Below is a small trained network, with its code and all its weights. Each question gives an input and a target symbol and asks what happens when units are switched off, that is, made to give their printed mean instead of their output.

import numpy as np


def w(rows, s, z=0):
    codes = np.array(rows[::2]) - 128.0
    scale = np.full(codes.shape[1], s)
    scale[-1] = z or s
    return codes * scale


def f(y):
    return y / 2 * (1 + np.tanh(0.7978845608 * (y + 0.044715 * y**3)))


def softmax(a):
    e = np.exp(a - a.max(-1, keepdims=True))
    return e / e.sum(-1, keepdims=True)


def log_softmax(a):
    a = a - a.max(-1, keepdims=True)
    return a - np.log(np.exp(a).sum(-1, keepdims=True))


def net(x, mask):
    ids = ['αβγδεζθπσφω'.index(c) for c in x.split()]
    T = len(ids)
    res = E[ids] + P[:T]
    q, k, v = (res @ M[0].T for M in (Q, K, V))
    z = softmax(np.where(np.tri(T) > 0, q @ k.T / 4**0.5, -1e9)) @ v
    res = res + np.where(mask[0], z, O[0][:, -1]) @ O[0][:, :-1]
    y = f(res @ A[0][:, :-1].T + A[0][:, -1])
    res = res + np.where(mask[1:9], y, B[0][:, -1]) @ B[0][:, :-1]
    return log_softmax(res[-1] @ U[:, :-1].T + U[:, -1])


Q, K, V, O, A, B = {}, {}, {}, {}, {}, {}
E = w([
[117,79,154,74],'α',
[135,170,184,54],'β',
[53,103,75,115],'γ',
[123,106,15,216],'δ',
[188,108,117,118],'ε',
[118,54,121,64],'ζ',
[36,126,102,87],'θ',
[76,168,219,181],'π',
[203,74,44,205],'σ',
[146,98,213,63],'φ',
[93,159,169,3],'ω',
],0.015)
P = w([
[249,187,53,55],'0',
[80,112,50,95],'1',
[146,97,183,154],'2',
[73,104,66,95],'3',
[142,88,177,142],'4',
[82,105,59,100],'5',
[138,86,170,150],'6',
[85,102,54,105],'7',
[140,83,172,148],'8',
[91,108,65,88],'9',
[133,77,164,163],'10',
[96,106,61,95],'11',
[152,95,184,131],'12',
[102,115,73,72],'13',
],0.015)
Q[0] = w([
[152,104,4,89],'head 0',
[178,103,150,94],'head 0',
[130,104,140,200],'head 0',
[126,146,83,86],'head 0',
],0.015)
K[0] = w([
[206,253,99,100],'head 0',
[184,103,137,113],'head 0',
[107,28,148,147],'head 0',
[169,200,11,96],'head 0',
],0.013)
V[0] = w([
[68,95,29,9],'head 0',
[222,179,201,67],'head 0',
[141,184,229,36],'head 0',
[255,57,97,149],'head 0',
],0.0098)
O[0] = w([
[37,182,141,125,230],'head 0',
[152,95,197,85,194],'head 0',
[159,139,247,121,123],'head 0',
[107,71,124,165,255],'head 0',
],0.016,0.0093)
A[0] = w([
[130,231,89,188,157],'neuron 0',
[215,130,175,114,60],'neuron 1',
[233,143,127,142,107],'neuron 2',
[151,172,44,47,86],'neuron 3',
[42,127,128,74,139],'neuron 4',
[216,67,94,122,168],'neuron 5',
[172,145,62,107,251],'neuron 6',
[182,1,133,120,60],'neuron 7',
],0.0096,0.0033)
B[0] = w([
[190,14,186,25,164],'neuron 0',
[197,254,85,216,177],'neuron 1',
[102,40,91,244,145],'neuron 2',
[56,72,137,240,150],'neuron 3',
[109,175,74,161,249],'neuron 4',
[200,155,172,221,170],'neuron 5',
[81,139,246,137,154],'neuron 6',
[154,154,92,3,222],'neuron 7',
],0.0077,0.015)
U = w([
[118,138,99,174,57],'α',
[123,174,115,141,153],'β',
[106,123,254,240,3],'γ',
[127,48,167,73,125],'δ',
[113,52,225,177,216],'ε',
[181,109,49,97,50],'ζ',
[178,128,115,102,219],'θ',
[143,103,188,107,163],'π',
[100,139,206,196,193],'σ',
[121,209,129,137,122],'φ',
[146,116,219,142,64],'ω',
],0.0092,0.0051)

Each question gives the input, a string of symbols that net reads in full, and the target symbol t.
The units are the heads (4 rows each of Q, K, V and O) and the neurons (one row each of A and B). Each row of codes is followed by its name. A weight is (code - 128) times the scale printed after its matrix; where a second scale follows, it is the last column's (O, A, B and U).
mask holds one flag per unit, heads first, then neurons. A switched-off unit (its flag False) gives its mean, the last column of its rows in O or B, instead of its output. The means were averaged over made-up inputs and are rounded, as every weight is.
A unit's drop is (log p(t) with every unit on - log p(t) with that unit switched off) / (log p(t) with every unit on - log p(t) with every unit switched off).
The circuit of an input: a set's keep is (log p(t) with only the set's units on - log p(t) with every unit switched off) / (log p(t) with every unit on - log p(t) with every unit switched off). Starting from all 9 units, units are removed one at a time, each time the one whose removal leaves the highest keep (on an exact tie, the one counted first), for as long as the keep stays at least 0.8.
units of the circuit, in order: the units of the circuit, biggest drop first
k most important neurons: the k neurons with the biggest drops, biggest first
input ε δ ζ σ ε β π π δ δ ε σ σ ζ, target δ: units of the circuit, in order -> [head 0; neuron 7]
input δ β σ α θ φ ζ γ φ ε ε ε ω, target φ: units of the circuit, in order -> [head 0]
input ε ε ε ε ζ β α, target δ: units of the circuit, in order -> [neuron 1; neuron 5]
input φ α ε ε π β ζ γ, target π: units of the circuit, in order -> [head 0; neuron 7; neuron 1]
input π ε β ε δ δ β θ, target θ: 2 most important neurons -> [neuron 1; neuron 7]
input ζ π ε α, target σ: units of the circuit, in order -> [head 0; neuron 4]
input ζ α σ ω θ δ α σ ε ε δ β, target σ: 3 most important neurons -> [neuron 7; neuron 4; neuron 0]
input σ δ δ β, target ζ: units of the circuit, in order -> [head 0; neuron 7]
input δ ε σ δ ε θ, target α: units of the circuit, in order -> [head 0; neuron 3]
input φ ζ ε γ δ γ γ ζ β β π ζ ζ δ, target π: units of the circuit, in order -> [head 0; neuron 7]
input α β δ ζ ε ε, target ε: 2 most important neurons -> [neuron 7; neuron 1]
input π ε π ε, target θ: units of the circuit, in order -> [neuron 7; head 0; neuron 1]
input δ θ δ α, target α: units of the circuit, in order -> [head 0; neuron 7]
input β ω δ β ε δ π σ φ σ θ β σ ζ, target π: 3 most important neurons -> [neuron 7; neuron 1; neuron 5]
input β ζ δ ω β π δ σ α ζ α ε δ α, target ω: units of the circuit, in order -> [head 0; neuron 1]
input θ ζ γ σ ω ζ σ δ, target φ: 2 most important neurons -> [neuron 4; neuron 3]
input ε φ ε δ ε δ ω ω ε φ, target δ: most important neuron -> [neuron 7]
input ζ ζ ω φ, target σ: 2 most important neurons -> [neuron 4; neuron 7]
input β δ ζ ε ε ζ σ, target ζ: 2 most important neurons -> [neuron 7; neuron 3]
input ζ γ ε γ ε δ ε σ δ φ ε ε π ω, target σ: 2 most important neurons -> [neuron 7; neuron 4]
input β δ ε ε ε, target θ: 3 most important neurons -> [neuron 7; neuron 5; neuron 1]
input δ ω β ζ θ θ ε δ δ ω δ δ β ε, target α: most important neuron -> [neuron 3]
